[[123 107 152 119]
 [147 108 109 140]
 [110 144 143 118]] Out: 123

[[114 118 112 114 114 117]
 [120 122 126 121 102 133]
 [115 110 116 111 123 124]] Out: 114

[[118 128 116 128 127 125 128]
 [115 143 128 106 133 128 133]
 [137 122 139 132 130 132 128]] Out: 118

[[114 110 126 149 137]
 [149 133 109 129 131]
 [140 126 139 112 105]] Out: 114

[[126 112 129 141 147]
 [120 133 106 136 115]
 [130 110 130 137 148]] Out: 126

[[119 144 107 131 136 140 142]
 [121 135 137 152 135 137 140]
 [128 133 107 105 130 140 132]] Out: 119

[[148 125 134 125 133]
 [124 129 138 120 127]
 [154 125 104 101 119]] Out: 148

[[147 147 148 101]
 [144 149 140 102]
 [111 105 144 123]] Out: 147

[[138 134 132 136 123 118]
 [124 135 146 125 105 113]
 [144 140 122 139 121 127]] Out: 138
---
[148 124 127 128 125 131 106] -> 106
[120 101 157 148 126] -> 126
[157 127 143 137 131 139 133] -> 133
[103  98 147 120] -> 120
[125 157 106 144] -> 144
[121 133 142 153 129 136] -> 136
[128 130 101 121] -> 121
---
[154 144 130 118 114] => 154, 144

[127 128 126 150 129] => 150, 129

[152 141 114 133 119 130 132] => 152, 141

[[127 117 115 121]
 [131 103 114 133]] => 133, 131

[[130 117 124 135]
 [133 138 124 134]
 [137 134 119 149]] => 149, 138

[113 130 114 120 118 116 153] => 153, 130

[117 128 140 153 129 127 120] => 153, 140

[119 134 117 131 151 148 138] => 151, 148
---
[[150 125 125 123 151]
 [149 122 125 125 154]
 [132 128 135 157 105]]
151

[[154 141 133 121 141 119]
 [153 147 157 110 146 144]
 [144 146 127 104 138 113]]
119

[[118 134 156 156]
 [116 133 154 132]
 [107 104 121 143]]
156

[[117 124 150 153]
 [135 134 100 112]
 [104 111 140 138]]
153

[[145 121 145 115 122 125 105]
 [123 131 119 125 133 124 142]
 [135 112 128 147 143 142 144]]
105

[[116 106 118 110 137 115 114]
 [103 109 108 104 129 149 108]
 [128 142 138 135 122 130 124]]
114

[[151 127 125 138 120]
 [151 130 134 139 113]
 [144 133 127 132 120]]
120

[[152 148 148 101 141]
 [142 131 154 111 135]
 [130 137 146 155 150]]
141

[[147 143 153 153 129]
 [102 144  99 103 100]
 [128 104 125 126 139]]
129

[[135 123 128 114 134]
 [117 140 135 145 127]
 [117 123 104 136 122]]
134
---
[[122 136  99 107]
 [146 122 113 131]
 [112 138 117 112]]	113

[[112 134 142 115 117]
 [137 104 101 126 140]]	126

[[128 124 126 111]
 [134 125 123 106]]	123

[[142 128 115 116 130 143 138]
 [109 123 152 115 114 151 124]]	151

[[109 156 124 132 130 145]
 [121 133 127 125 128 131]]	128

[[135 155 115 117 140 137]
 [133 142 102 128 150 150]]	150

[[147 128 118 132 109]
 [119 126 138 150 115]
 [111 129 117 114 125]]	150

[[113 146 120 127]
 [142 127 129 104]]	129

[[106 134 129 119]
 [136 135 122 133]]	122

[[120 128 127 146 137]
 [104 115 105 107 129]
 [154 145 139 143 142]]	107
---
[[148 107 102 120 142 127 103]
 [130 139 133 145 136 147 144]
 [147 111 102 101 145 128 151]]	103

[[147 127 127 123 130]
 [129  99 130 129 128]
 [124 118 124 135 132]]	130

[[123 144 140 148 104 129]
 [123 132 139 128 111 103]
 [130 129 119 134 138 154]]	129

[[129 126 157 148  99]
 [144 110 117 119 141]
 [105 109 146 121 155]]	99

[[117 124 131 140 120 140 114]
 [132 135 117  99 130 127 146]
 [125 129 128 107 143 132 138]]	114

[[156 142 126 149 137 147]
 [155 142 126 143 138 146]
 [140 156 127 114 151 151]]	147
---
[[123 133 125 107 130]
 [128 129 126 130 127]] ⇒ 125

[131 149 127 153 138] ⇒ 127

[126 105 111 136 142] ⇒ 111

[120 124 125 154 145] ⇒ 125

[[113 123 146 127 124]
 [155 113 132 145 125]] ⇒ 146

[[132 151 131  99 101]
 [125 110 107 157 124]] ⇒ 131

[[103 116 125 129 117]
 [136 137 127 125 119]] ⇒ 125
